Here is a tiny trained network, its code and every weight. The questions are about switching its units off for an input and a class, where a switched-off unit gives its printed mean instead of its output.

import numpy as np


def w(rows, s, z=0):
    codes = np.array(rows[::2]) - 128.0
    scale = np.full(codes.shape[1], s)
    scale[-1] = z or s
    return codes * scale


def f(y):
    return y / 2 * (1 + np.tanh(0.7978845608 * (y + 0.044715 * y**3)))


def log_softmax(a):
    a = a - a.max(-1, keepdims=True)
    return a - np.log(np.exp(a).sum(-1, keepdims=True))


def net(x, mask):
    res = np.array(x, float).reshape(1, 6) / 4 @ E
    y = f(res @ A[0][:, :-1].T + A[0][:, -1])
    res = res + np.where(mask, y, B[0][:, -1]) @ B[0][:, :-1]
    return log_softmax(res[-1] @ U[:, :-1].T + U[:, -1])


A, B = {}, {}
E = w([
[147,180,156,141,101,89,117,164,89],'x0',
[229,65,217,87,112,134,234,33,80],'x1',
[109,112,92,135,97,126,141,76,126],'x2',
[134,71,115,124,117,110,85,138,91],'x3',
[109,128,84,151,161,209,196,85,173],'x4',
[76,101,142,59,2,169,239,253,74],'x5',
],0.0093)
A[0] = w([
[110,108,90,111,124,140,114,178,142,215],'n1',
[193,122,134,161,132,102,140,100,158,141],'n2',
[156,136,96,191,120,113,121,152,131,148],'n3',
[109,165,128,152,95,166,135,181,100,178],'n4',
[246,93,170,139,112,137,174,94,114,188],'n5',
[143,142,127,157,182,127,86,83,112,254],'n6',
[96,153,119,113,128,122,115,126,149,173],'n7',
[66,141,106,170,107,131,84,157,154,236],'n8',
[151,190,130,159,181,124,103,108,116,203],'n9',
[126,98,187,71,106,151,190,152,104,114],'n10',
],0.014,0.0068)
B[0] = w([
[77,87,156,153,90,172,134,187,164,178],'n1',
[140,149,147,101,159,45,102,97,79,174],'n2',
[128,124,79,163,109,94,123,148,137,150],'n3',
[103,88,159,123,105,160,166,170,158,184],'n4',
[222,164,117,72,136,103,158,51,89,250],'n5',
[116,139,83,153,251,64,28,129,133,220],'n6',
[86,104,167,182,120,78,96,164,131,156],'n7',
[60,110,126,140,141,99,135,236,152,207],'n8',
[165,143,87,175,145,65,112,130,142,201],'n9',
[146,124,83,79,90,176,157,128,73,232],'n10',
],0.013,0.019)
U = w([
[81,177,82,255,205,96,39,182,168,177],'0',
[67,125,212,195,56,182,162,191,214,158],'1',
[195,207,129,104,222,65,85,80,131,6],'2',
[162,195,119,87,86,202,163,123,87,162],'3',
],0.0097,0.0018)

Each question gives the input, the list of numbers given to net, and the class t.
The units are the neurons (one row each of A and B). Each row of codes is followed by its name. A weight is (code - 128) times the scale printed after its matrix; where a second scale follows, it is the last column's (A, B and U).
mask holds one flag per neuron, in row order. A switched-off neuron (its flag False) gives its mean, the last column of its row in B, instead of its output. The means were averaged over made-up inputs and are rounded, as every weight is.
A unit's drop is (log p(t) with every unit on - log p(t) with that unit switched off) / (log p(t) with every unit on - log p(t) with every unit switched off).
The circuit of an input: a set's keep is (log p(t) with only the set's units on - log p(t) with every unit switched off) / (log p(t) with every unit on - log p(t) with every unit switched off). Starting from all 10 units, units are removed one at a time, each time the one whose removal leaves the highest keep (on an exact tie, the one counted first), for as long as the keep stays at least 0.8.
circuit, biggest first: the units of the circuit, biggest drop first
top k neurons: the k neurons with the biggest drops, biggest first
drop of u: that unit's drop, to one decimal
input [-8,1,5,7,-5,3], class 3: top neuron : [n8]
input [4,-1,8,-6,6,2], class 1: top 2 neurons : [n6, n5]
input [-8,-6,-7,-1,-8,1], class 1: top 2 neurons : [n6, n1]
input [-3,-3,-8,8,-5,1], class 1: circuit, biggest first : [n6, n1]
input [6,-6,0,3,-7,1], class 1: circuit, biggest first : [n6, n4]
input [-7,0,-5,-3,-7,-7], class 0: top 3 neurons : [n5, n6, n10]
input [-3,3,-8,5,3,1], class 3: top 2 neurons : [n6, n9]
input [5,0,-6,6,-5,-6], class 0: top 3 neurons : [n5, n6, n10]
input [-3,7,0,-3,7,1], class 3: top 2 neurons : [n6, n10]
input [-7,3,8,7,-2,1], class 3: top 3 neurons : [n6, n9, n2]
input [7,0,-7,-3,7,-6], class 0: top 4 neurons : [n5, n6, n10, n9]
input [-4,7,6,8,-6,1], class 3: top 2 neurons : [n6, n10]
input [-2,8,7,3,0,3], class 3: drop of n6 : 0.2
input [-4,-8,7,6,-3,2], class 1: top neuron : [n6]
input [6,0,0,6,1,-2], class 0: top 2 neurons : [n5, n10]
input [4,-1,0,-7,8,-6], class 0: drop of n5 : 0.5
input [-1,-1,-2,-2,2,-2], class 0: drop of n5 : 1.0
